Below are the code and all the weights of a small trained network. Each question names an input and a class and asks about switching units off, where a switched-off unit gives its printed mean instead of its output.

import numpy as np


def w(rows, s, z=0):
    codes = np.array(rows[::2]) - 128.0
    scale = np.full(codes.shape[1], s)
    scale[-1] = z or s
    return codes * scale


def norm(h):
    return h / np.sqrt((h * h).mean(-1, keepdims=True) + 1e-5)


def f(y):
    return np.maximum(y, 0)


def log_softmax(a):
    a = a - a.max(-1, keepdims=True)
    return a - np.log(np.exp(a).sum(-1, keepdims=True))


def net(x, mask):
    res = np.array(x, float).reshape(1, 6) / 4 @ E
    u = 0
    for l in range(4):
        y = f(norm(res) @ A[l][:, :-1].T + A[l][:, -1])
        res = res + np.where(mask[u : u + 4], y, B[l][:, -1]) @ B[l][:, :-1]
        u += 4
    return log_softmax(norm(res)[-1] @ U[:, :-1].T + U[:, -1])


A, B = {}, {}
E = w([
[55,180,134],'x0',
[134,136,132],'x1',
[253,201,24],'x2',
[130,119,122],'x3',
[133,133,128],'x4',
[199,83,129],'x5',
],0.0071)
A[0] = w([
[88,48,18,1],'0.n0',
[147,174,2,73],'0.n1',
[74,89,121,97],'0.n2',
[17,125,132,34],'0.n3',
],0.0064,0.0021)
B[0] = w([
[50,166,220,134],'0.n0',
[1,100,81,254],'0.n1',
[148,109,153,191],'0.n2',
[128,169,146,238],'0.n3',
],0.0068,0.0029)
A[1] = w([
[132,191,110,148],'1.n0',
[98,152,1,3],'1.n1',
[208,166,5,114],'1.n2',
[86,27,49,148],'1.n3',
],0.0071,0.002)
B[1] = w([
[80,18,103,172],'1.n0',
[44,226,162,203],'1.n1',
[106,235,254,253],'1.n2',
[52,219,219,182],'1.n3',
],0.0067,0.0045)
A[2] = w([
[223,239,155,38],'2.n0',
[85,64,191,4],'2.n1',
[38,71,115,100],'2.n2',
[159,195,2,209],'2.n3',
],0.0079,0.0015)
B[2] = w([
[64,151,192,254],'2.n0',
[253,143,126,254],'2.n1',
[135,252,192,247],'2.n2',
[105,54,101,202],'2.n3',
],0.0069,0.0034)
A[3] = w([
[78,110,46,158],'3.n0',
[127,5,186,230],'3.n1',
[130,187,165,253],'3.n2',
[100,137,220,81],'3.n3',
],0.014,0.0032)
B[3] = w([
[163,136,31,138],'3.n0',
[143,128,1,172],'3.n1',
[142,64,152,252],'3.n2',
[167,134,123,231],'3.n3',
],0.012)
U = w([
[195,89,140,148],'0',
[87,169,184,7],'1',
[114,135,6,207],'2',
],0.016,0.0015)

Each question gives the input, the list of numbers given to net, and the class t.
The units are the neurons (one row each of A and B). Each row of codes is followed by its name. A weight is (code - 128) times the scale printed after its matrix; where a second scale follows, it is the last column's (A, B and U).
mask holds one flag per neuron, layer by layer. A switched-off neuron (its flag False) gives its mean, the last column of its row in B, instead of its output. The means were averaged over made-up inputs and are rounded, as every weight is.
A unit's drop is (log p(t) with every unit on - log p(t) with that unit switched off) / (log p(t) with every unit on - log p(t) with every unit switched off).
The circuit of an input: a set's keep is (log p(t) with only the set's units on - log p(t) with every unit switched off) / (log p(t) with every unit on - log p(t) with every unit switched off). Starting from the 12 units with the biggest drops (on a tie, the unit counted first), units are removed one at a time, each time the one whose removal leaves the highest keep (on an exact tie, the one counted first), for as long as the keep stays at least 0.8.
units of the circuit, in order: the units of the circuit, biggest drop first
unit that matters most: the unit with the biggest drop
k most important neurons: the k neurons with the biggest drops, biggest first
k most important neurons of layer l: the k neurons of layer l with the biggest drops, biggest first
drop of u: that unit's drop, to one decimal
input [0,-3,-3,-7,-6,5], class 2: unit that matters most => 3.n1
input [1,6,8,7,-1,7], class 1: units of the circuit, in order => (1.n2 2.n0)
input [-4,1,0,-4,3,7], class 2: 4 most important neurons => (3.n1 2.n2 1.n1 2.n1)
input [-2,-1,-6,-6,-8,8], class 2: 2 most important neurons => (3.n1 1.n2)
input [0,-6,-4,-4,-1,4], class 2: 4 most important neurons => (3.n1 0.n1 1.n1 1.n2)
input [3,6,8,0,5,8], class 1: 2 most important neurons of layer 1 => (1.n2 1.n1)
input [-2,-7,-7,-5,-4,-4], class 0: 2 most important neurons => (2.n2 0.n1)
input [8,8,5,7,3,3], class 1: 3 most important neurons => (1.n2 1.n1 3.n1)
input [-1,0,-2,6,1,-6], class 0: 2 most important neurons => (0.n1 1.n1)
input [-2,6,-8,2,2,-1], class 0: 2 most important neurons => (2.n2 2.n3)
input [-1,-7,-5,8,0,-4], class 0: 2 most important neurons => (0.n1 1.n1)
input [8,4,-8,5,8,2], class 0: 3 most important neurons => (0.n1 2.n1 1.n1)
input [4,6,-8,-7,-3,6], class 0: 2 most important neurons => (2.n2 2.n3)
input [6,7,8,-6,1,3], class 1: 2 most important neurons => (1.n2 3.n1)
input [-6,4,-7,1,-6,-7], class 0: unit that matters most => 2.n2
input [0,-1,-3,3,-5,6], class 2: 3 most important neurons => (3.n1 0.n1 1.n1)
input [6,8,7,-5,-5,3], class 1: drop of 1.n2 => 1.9
input [4,6,8,5,8,3], class 1: drop of 3.n1 => 0.2
input [7,-7,-5,4,-5,8], class 0: drop of 3.n2 => 0.0
input [-6,2,-3,8,8,1], class 2: units of the circuit, in order => (3.n1)
input [-2,-2,-4,1,7,-6], class 0: 3 most important neurons of layer 1 => (1.n1 1.n2 1.n3)
